Below are the code and all the weights of a small trained network. Each question names an input and a class and asks about switching units off, where a switched-off unit gives its printed mean instead of its output.

import numpy as np


def w(rows, s, z=0):
    codes = np.array(rows[::2]) - 128.0
    scale = np.full(codes.shape[1], s)
    scale[-1] = z or s
    return codes * scale


def norm(h):
    return h / np.sqrt((h * h).mean(-1, keepdims=True) + 1e-5)


def f(y):
    return np.maximum(y, 0)


def log_softmax(a):
    a = a - a.max(-1, keepdims=True)
    return a - np.log(np.exp(a).sum(-1, keepdims=True))


def net(x, mask):
    res = np.array(x, float).reshape(1, 5) / 4 @ E
    u = 0
    for l in range(4):
        y = f(norm(res) @ A[l][:, :-1].T + A[l][:, -1])
        res = res + np.where(mask[u : u + 6], y, B[l][:, -1]) @ B[l][:, :-1]
        u += 6
    return log_softmax(norm(res)[-1] @ U[:, :-1].T + U[:, -1])


A, B = {}, {}
E = w([
[92,90,16,214,229,144,60,41,137,179,206],'x0',
[66,169,67,24,183,175,195,198,35,252,143],'x1',
[169,210,85,115,125,139,126,127,178,118,139],'x2',
[140,119,183,81,99,198,83,117,156,173,213],'x3',
[206,121,103,112,89,90,200,67,45,82,227],'x4',
],0.0045)
A[0] = w([
[174,234,53,108,133,134,124,116,177,110,109,1],'0.n1',
[126,133,91,157,178,63,158,117,90,109,46,11],'0.n2',
[86,4,155,129,139,110,133,115,60,127,87,12],'0.n3',
[58,126,115,106,140,103,115,113,177,137,53,28],'0.n4',
[136,123,97,113,128,75,168,94,97,95,140,51],'0.n5',
[144,135,124,114,130,97,150,120,117,121,159,54],'0.n6',
],0.012,0.0044)
B[0] = w([
[18,159,254,219,130,93,189,149,131,162,216,247],'0.n1',
[61,88,29,102,9,166,116,153,174,80,116,255],'0.n2',
[67,216,233,205,148,91,184,136,159,161,230,239],'0.n3',
[234,127,105,160,148,172,96,172,69,127,143,220],'0.n4',
[207,129,110,152,145,176,98,159,89,136,124,240],'0.n5',
[169,140,119,143,140,171,101,162,112,138,125,178],'0.n6',
],0.0088,0.0047)
A[1] = w([
[67,136,41,81,193,82,217,116,75,190,51,31],'1.n1',
[119,92,205,31,112,211,63,65,176,181,220,3],'1.n2',
[125,173,92,30,196,2,179,11,151,104,38,78],'1.n3',
[147,152,105,61,219,22,140,68,138,123,17,96],'1.n4',
[159,68,110,179,139,42,124,45,188,54,53,48],'1.n5',
[44,123,4,182,230,63,93,25,108,103,143,76],'1.n6',
],0.0084,0.0032)
B[1] = w([
[90,189,105,85,178,45,34,98,91,47,189,163],'1.n1',
[51,105,3,189,18,122,156,193,147,50,114,253],'1.n2',
[95,107,117,103,135,199,143,118,80,142,49,128],'1.n3',
[127,146,126,113,141,101,150,161,121,141,119,128],'1.n4',
[90,163,120,80,156,88,41,99,112,45,168,182],'1.n5',
[201,46,168,59,104,99,226,118,188,238,91,235],'1.n6',
],0.0061,0.0048)
A[2] = w([
[141,163,189,59,101,100,181,149,114,86,2,76],'2.n1',
[77,172,99,65,160,140,155,137,73,177,126,116],'2.n2',
[135,81,129,130,158,165,126,92,168,202,95,91],'2.n3',
[94,125,136,144,167,166,151,51,79,119,69,5],'2.n4',
[127,124,182,154,147,113,79,65,177,82,103,106],'2.n5',
[68,127,148,158,190,173,74,147,167,160,5,11],'2.n6',
],0.013,0.002)
B[2] = w([
[139,43,87,114,165,107,162,76,188,239,138,218],'2.n1',
[127,121,182,128,134,86,63,110,151,42,119,254],'2.n2',
[156,102,152,72,122,104,164,143,156,168,77,189],'2.n3',
[152,123,102,121,117,135,105,161,136,132,114,128],'2.n4',
[82,167,136,74,168,117,99,173,82,118,127,219],'2.n5',
[211,176,49,254,114,129,125,129,117,102,162,183],'2.n6',
],0.0095,0.0052)
A[3] = w([
[113,193,144,117,137,184,157,74,118,120,60,20],'3.n1',
[87,114,48,128,77,151,141,98,127,76,74,37],'3.n2',
[232,109,118,157,139,201,97,135,70,113,137,82],'3.n3',
[83,159,121,88,175,128,90,84,67,65,81,50],'3.n4',
[99,173,126,102,162,153,126,80,99,133,51,38],'3.n5',
[169,133,102,106,118,146,199,34,10,81,153,10],'3.n6',
],0.013,0.0012)
B[3] = w([
[180,104,109,103,122,127,122,124,67,94,152,128],'3.n1',
[80,117,108,47,81,161,175,135,97,89,60,247],'3.n2',
[228,135,156,87,170,189,129,163,40,180,115,254],'3.n3',
[164,90,126,56,145,75,106,86,117,110,174,191],'3.n4',
[154,75,164,147,93,143,166,69,99,73,176,129],'3.n5',
[154,162,60,255,179,129,36,184,209,152,65,184],'3.n6',
],0.0076,0.0056)
U = w([
[210,154,92,185,153,171,91,171,99,142,117,165],'0',
[65,170,205,188,126,106,159,140,151,141,191,155],'1',
[72,108,56,108,52,155,142,149,136,78,90,143],'2',
[122,125,137,59,161,77,57,104,113,70,148,167],'3',
[153,63,125,88,140,105,182,91,175,212,105,167],'4',
[104,148,171,103,126,183,156,111,81,136,114,116],'5',
[94,161,157,119,155,186,135,12,105,137,67,4],'6',
[94,160,155,120,160,187,135,11,110,133,63,15],'7',
],0.011,0.0042)

Each question gives the input, the list of numbers given to net, and the class t.
The units are the neurons (one row each of A and B). Each row of codes is followed by its name. A weight is (code - 128) times the scale printed after its matrix; where a second scale follows, it is the last column's (A, B and U).
mask holds one flag per neuron, layer by layer. A switched-off neuron (its flag False) gives its mean, the last column of its row in B, instead of its output. The means were averaged over made-up inputs and are rounded, as every weight is.
A unit's drop is (log p(t) with every unit on - log p(t) with that unit switched off) / (log p(t) with every unit on - log p(t) with every unit switched off).
The circuit of an input: a set's keep is (log p(t) with only the set's units on - log p(t) with every unit switched off) / (log p(t) with every unit on - log p(t) with every unit switched off). Starting from the 12 units with the biggest drops (on a tie, the unit counted first), units are removed one at a time, each time the one whose removal leaves the highest keep (on an exact tie, the one counted first), for as long as the keep stays at least 0.8.
circuit, biggest first: the units of the circuit, biggest drop first
top k neurons: the k neurons with the biggest drops, biggest first
k most important neurons of layer l: the k neurons of layer l with the biggest drops, biggest first
input [-4,8,-4,7,-5], class 3: most important neuron of layer 2 -> (2.n2)
input [6,0,5,-4,-5], class 4: 3 most important neurons of layer 2 -> (2.n3 2.n2 2.n5)
input [4,6,-3,5,2], class 3: top 3 neurons -> (1.n1 2.n2 0.n2)
input [-3,-8,-5,-8,-8], class 0: top 4 neurons -> (0.n4 2.n6 1.n2 2.n2)
input [7,2,5,-8,-6], class 2: top 2 neurons -> (0.n2 0.n5)
input [5,-6,0,-2,2], class 3: circuit, biggest first -> (1.n5 2.n5)
input [4,-1,-3,-8,6], class 2: top 2 neurons -> (0.n2 3.n2)
input [-8,4,8,-2,7], class 1: top 3 neurons -> (0.n1 0.n4 1.n6)
input [-8,-8,7,-2,-8], class 0: top 3 neurons -> (2.n6 1.n6 0.n4)
input [-4,8,6,5,-6], class 3: top 4 neurons -> (2.n2 0.n3 1.n1 0.n2)
input [3,-1,-2,4,3], class 2: top 2 neurons -> (1.n2 0.n4)
input [-1,-4,-3,3,-2], class 3: 3 most important neurons of layer 2 -> (2.n5 2.n1 2.n6)
input [-5,6,8,-7,-7], class 1: top 2 neurons -> (0.n1 0.n5)
input [-5,-3,-1,2,-1], class 4: circuit, biggest first -> (2.n1)
input [5,0,2,0,-3], class 4: top 2 neurons -> (1.n6 2.n3)
input [-3,2,1,7,5], class 2: 2 most important neurons of layer 0 -> (0.n4 0.n5)
input [8,-3,-2,-3,7], class 4: 2 most important neurons of layer 1 -> (1.n6 1.n2)
input [-4,-6,-6,3,7], class 0: circuit, biggest first -> (0.n1 3.n6)
input [-6,7,-3,-4,8], class 0: 2 most important neurons of layer 2 -> (2.n5 2.n1)
input [8,5,-2,-8,-3], class 2: 3 most important neurons of layer 3 -> (3.n2 3.n3 3.n4)
